((60.2, -33.1, 70.8, -61.9, -26.1, 39.2), (-70.9, -23.0, -52.6, 48.1, -60.6, -21.5), (-41.4, -33.3, 64.0, 68.7, 45.9, -29.7)) ⇒ -33.3
((30.6, -7.0, -30.3, 23.9, 26.5, -21.7, 5.3), (-7.6, 2.4, -34.9, 24.9, 2.0, -20.4, -55.0), (-24.1, 4.6, 28.3, -36.4, -21.5, 5.3, 37.5)) ⇒ 4.6
((-0.9, -17.2, -31.1, -19.6, -27.2, -16.0), (-15.8, 34.7, 27.1, 73.9, 1.3, 1.2), (-28.3, -44.2, -46.6, -1.1, -41.4, 6.2)) ⇒ -44.2
((28.6, 48.5, 37.7, -20.1, 60.4, 58.2), (49.1, 4.4, 25.8, -47.4, 64.2, 61.6), (18.4, 2.9, 8.7, -28.5, -62.2, -58.2)) ⇒ 2.9
((3.2, -19.6, -21.4, 2.8, -21.3, 29.9, 30.0), (-57.6, 8.3, 6.9, 9.4, 15.4, -38.9, -52.6), (45.2, -56.3, -51.1, -70.0, -43.8, -55.5, 55.5)) ⇒ -56.3
((-63.0, 15.1, -0.1, 45.4, -30.3), (18.8, 1.2, -50.7, 19.5, -54.1), (-23.8, -6.2, 75.5, 0.9, 35.3)) ⇒ -6.2
((13.9, -4.1, -41.8, -15.8, -33.3), (-16.0, -15.3, 27.6, -0.7, 11.4), (58.4, 6.4, -22.5, -19.3, -18.5)) ⇒ 6.4
((-9.7, 24.5, 11.2, 2.0, -14.0, 1.9, 44.1), (21.9, 20.6, -23.4, 12.0, 11.5, -2.7, 57.4), (-15.3, 11.8, -1.1, 5.5, -6.3, 10.7, 38.0)) ⇒ 11.8
---
[[-20.3 -32.6   0.7  58.8  20.4]
 [ 29.0 -30.1   3.0  20.6 -15.3]
 [ 20.6  19.2  -2.0  25.8 -27.6]]	58.8, 29.0

[ 21.0   3.4 -58.5   0.5 -17.7]	21.0, 3.4

[-13.3   3.4 -61.9  10.9]	10.9, 3.4

[[-12.6  47.7  61.4 -21.6]
 [-52.4 -53.9 -38.3 -30.4]
 [-43.1  47.5 -19.6  56.7]]	61.4, 56.7

[[ -5.9   0.3   5.5  20.6   4.5]
 [ 43.6  -1.1  50.4  21.1   7.9]
 [-27.9   2.1  28.5  18.0  60.3]]	60.3, 50.4

[-40.9 -16.8 -56.6 -72.4  -8.2]	-8.2, -16.8

[[-14.6  17.8  14.1 -14.4   9.8  40.0]
 [  0.3   0.9   4.6 -56.7  49.5  76.8]
 [ 38.9 -25.8  11.9 -50.2  33.6  30.7]]	76.8, 49.5

[[  8.9  26.9   1.9 -10.5 -19.1  -0.3  36.0]
 [-21.3 -27.6  -4.8  62.1  24.8 -16.8 -20.6]]	62.1, 36.0
---
[[ -5.7 -22.8   9.8  60.8  40.2]
 [ -8.5 -22.0   1.8  58.6  34.0]
 [ -7.7 -21.8   5.6  59.5  30.1]] -> -22.0

[[ -0.1  48.9 -29.6  22.6]
 [ -4.0   4.0 -67.2 -36.8]] -> 4.0

[[ 63.5  -2.0 -40.8  64.3  17.0]
 [ 24.3  -0.6   3.2  22.2  -4.0]] -> -0.6

[[-13.7  -9.2   3.7   3.1  21.9 -25.6]
 [ 16.3 -70.0  68.1 -73.6  37.1 -49.3]] -> -70.0

[[-22.0   4.0  -8.3  13.8   7.7 -18.4]
 [ -8.5  -3.3 -20.0  10.1   2.5  -9.9]
 [ 61.3 -12.9 -21.1   3.2   6.7  53.3]] -> -3.3

[[ 15.2  37.6 -23.5 -17.9 -68.1 -25.6 -56.4]
 [ 17.2  52.9 -28.5  48.1 -29.9 -24.2  46.7]
 [  0.2  17.7  -0.6  -6.9  45.1 -67.9  26.4]] -> 52.9

[[ 44.7 -34.3  15.8 -49.0 -17.8  15.6]
 [-34.5 -34.8  -9.7  43.3  40.0  15.5]
 [ 15.2  -5.5  53.3 -55.3 -29.4   1.8]] -> -34.8
---
-68.6	-58.1	-37.2	48.2	59.4
-54.8	-4.1	-16.5	46.9	67.9
-22.6	65.7	38.5	-47.5	-44.0
gives 38.5

-67.8	-65.0	51.2	-64.6
-74.5	14.4	-8.4	57.3
25.7	-15.2	24.2	-25.8
gives 24.2

28.3	-17.5	2.5	34.9
-68.8	-30.4	47.9	5.2
-69.5	-29.3	19.4	5.2
gives 19.4

-25.4	-55.5	-27.4	-38.2	55.4	-33.7
-18.5	56.8	33.8	-7.5	28.6	-36.2
-21.1	49.2	57.2	-53.9	-33.4	-39.8
gives 57.2

-8.0	25.4	-22.2	-59.6	20.4
-8.4	-38.7	-43.7	-30.1	16.6
-66.5	-24.3	55.4	-33.3	-43.4
gives 55.4

5.5	-18.7	-19.5	-2.8	-44.4
-1.0	37.3	13.3	-56.6	6.8
15.0	11.8	-11.2	-0.6	-3.1
gives -11.2

17.8	24.3	-43.3	-16.3	-38.2
64.6	46.0	-28.9	4.2	-32.0
67.0	53.6	-35.5	0.7	-42.8
gives -35.5
---
[[-11.6  46.1 -56.3  60.2  -4.7 -42.9 -28.9]
 [ 58.4 -34.5   7.0  25.3  48.6  57.5 -14.8]
 [  4.6 -39.8 -25.9  -5.6  51.2  20.3  47.9]] -39.8

[[ 21.5 -34.6  56.2 -10.4  -9.7  -2.3 -54.2]
 [-19.0  -9.8 -16.4  -1.0 -16.0 -10.8  27.6]
 [ 35.1  33.9 -15.1 -10.7   5.2  17.8 -22.6]] 33.9

[[ 23.8  25.9  46.8 -50.2]
 [-31.3 -76.5 -58.7  44.8]
 [ 56.0  64.8   7.9  24.7]] 64.8

[[ 13.1 -30.4  26.0  22.8   7.5  18.9 -52.9]
 [-50.8 -25.6 -69.6 -10.7  -1.8 -58.1 -21.9]
 [ 48.2  27.1  31.3  33.3  -5.8  62.6  38.4]] 27.1

[[-74.1  26.7 -15.0 -71.0  72.9]
 [ 49.1 -68.2 -64.6  72.0 -66.3]
 [ 76.7  70.2 -68.9 -73.8  30.1]] 70.2

[[ -5.4 -33.5 -25.2  31.5   6.1  36.1]
 [ -2.6  10.3 -38.4   2.2 -14.8 -35.7]
 [ 14.0  14.2  -0.6  -7.1  19.8  59.5]] 14.2

[[ 70.2  71.6 -77.5 -73.8  70.9]
 [ 51.7 -39.8 -76.3 -75.2  74.5]
 [-37.5  70.5  78.2 -70.0 -62.9]] 70.5
---
array([-0.11,  0.04, -0.02, -0.01,  0.16]) | -0.02, 0.16
array([ 0.15,  0.07, -0.04, -0.01, -0.12]) | -0.04, 0.15
array([-1.045, -0.329,  1.285,  0.494,  0.698]) | 1.285, 1.285
array([ 1.77, -1.51,  1.44, -0.59, -0.08, -1.97, -0.89]) | -0.59, 1.77
array([-0.10,  0.10,  0.01, -0.09,  0.12,  0.05,  0.09]) | -0.09, 0.12
array([-0.21, -0.26, -1.22, -1.54,  1.65, -0.33,  0.30]) | -1.54, 1.65
---
[[ 14.7  57.3 -11.1 -11.7   7.5  13.5  12.5]
 [ 16.7 -35.8 -35.4   9.5  14.3  -4.0  10.7]
 [ -9.7  -0.4  72.2  47.0  -0.4  49.7 -37.4]] value 72.2, 57.3

[[ 34.9  24.4  16.2 -60.3  -1.1]
 [-40.0   9.8 -15.1  -5.6 -21.5]
 [ 15.7  -3.8  -8.6 -58.3  -4.4]] value 34.9, 24.4

[ -5.9 -11.5 -16.3 -77.1 -13.0  49.6  68.8] value 68.8, 49.6

[ 57.0  39.6 -22.9  12.4  28.4] value 57.0, 39.6

[ 30.1 -60.6 -13.4  52.8] value 52.8, 30.1

[-67.0 -57.9  65.2 -39.0  37.8 -37.1  35.7] value 65.2, 37.8

[20.7 21.4 48.2 17.9 75.8 13.2] value 75.8, 48.2

[[-46.2  22.0 -12.5 -60.4 -15.8]
 [-41.6  34.3  21.4  48.4 -23.9]] value 48.4, 34.3

[-44.9 -16.8 -57.8  47.7  63.4] value 63.4, 47.7
---
[[-306 -147  376  -67  292  286]
 [-473  116  421 -613  934  167]
 [-155   49  379 -119  496  126]] -> -306

[[-17 -17  11 -22]
 [ 19  26   6  16]
 [ 26  37 -19 -26]] -> -17

[[5 5 4 5]
 [2 7 1 5]
 [6 5 7 7]] -> 5

[[763 505 654 345]
 [423 750 536 797]
 [291  77 700 942]] -> 763

[[ 55 164 117 209]
 [ 69  97  82 223]
 [241 122  75 111]] -> 55

[[ 25  23  -2  33  13]
 [ 32 -10   3  28  -9]
 [ 38  -6 -11   9 -26]] -> 25
---
[ 47.3  45.5 -61.1 -65.9] yields 47.3, 45.5

[ 26.2  68.7 -42.3 -14.5  23.8] yields 68.7, 26.2

[-45.2 -15.1  24.5  62.8 -32.5  -9.7] yields 62.8, 24.5

[[-36.5  17.5  33.8  78.4 -30.2  29.5]
 [ -8.8  -2.6   0.2  10.9   5.5  -3.3]
 [ -8.8   2.6  -4.3 -15.8  -1.1  -7.9]] yields 78.4, 33.8

[[-23.6  39.9 -27.7   5.9  40.7  46.0  48.3]
 [ 62.8 -36.9  20.5  19.3   8.1  46.3 -22.1]
 [ 19.5  12.1 -13.2  22.5  41.8  75.9  35.3]] yields 75.9, 62.8

[[ 36.6   8.8 -32.2  11.6 -30.1]
 [ 50.0 -28.1 -55.3  20.9 -50.8]
 [  4.3 -33.5 -15.5   8.0 -12.4]] yields 50.0, 36.6

[ -1.3  75.5  50.5 -39.1  17.8 -11.0] yields 75.5, 50.5
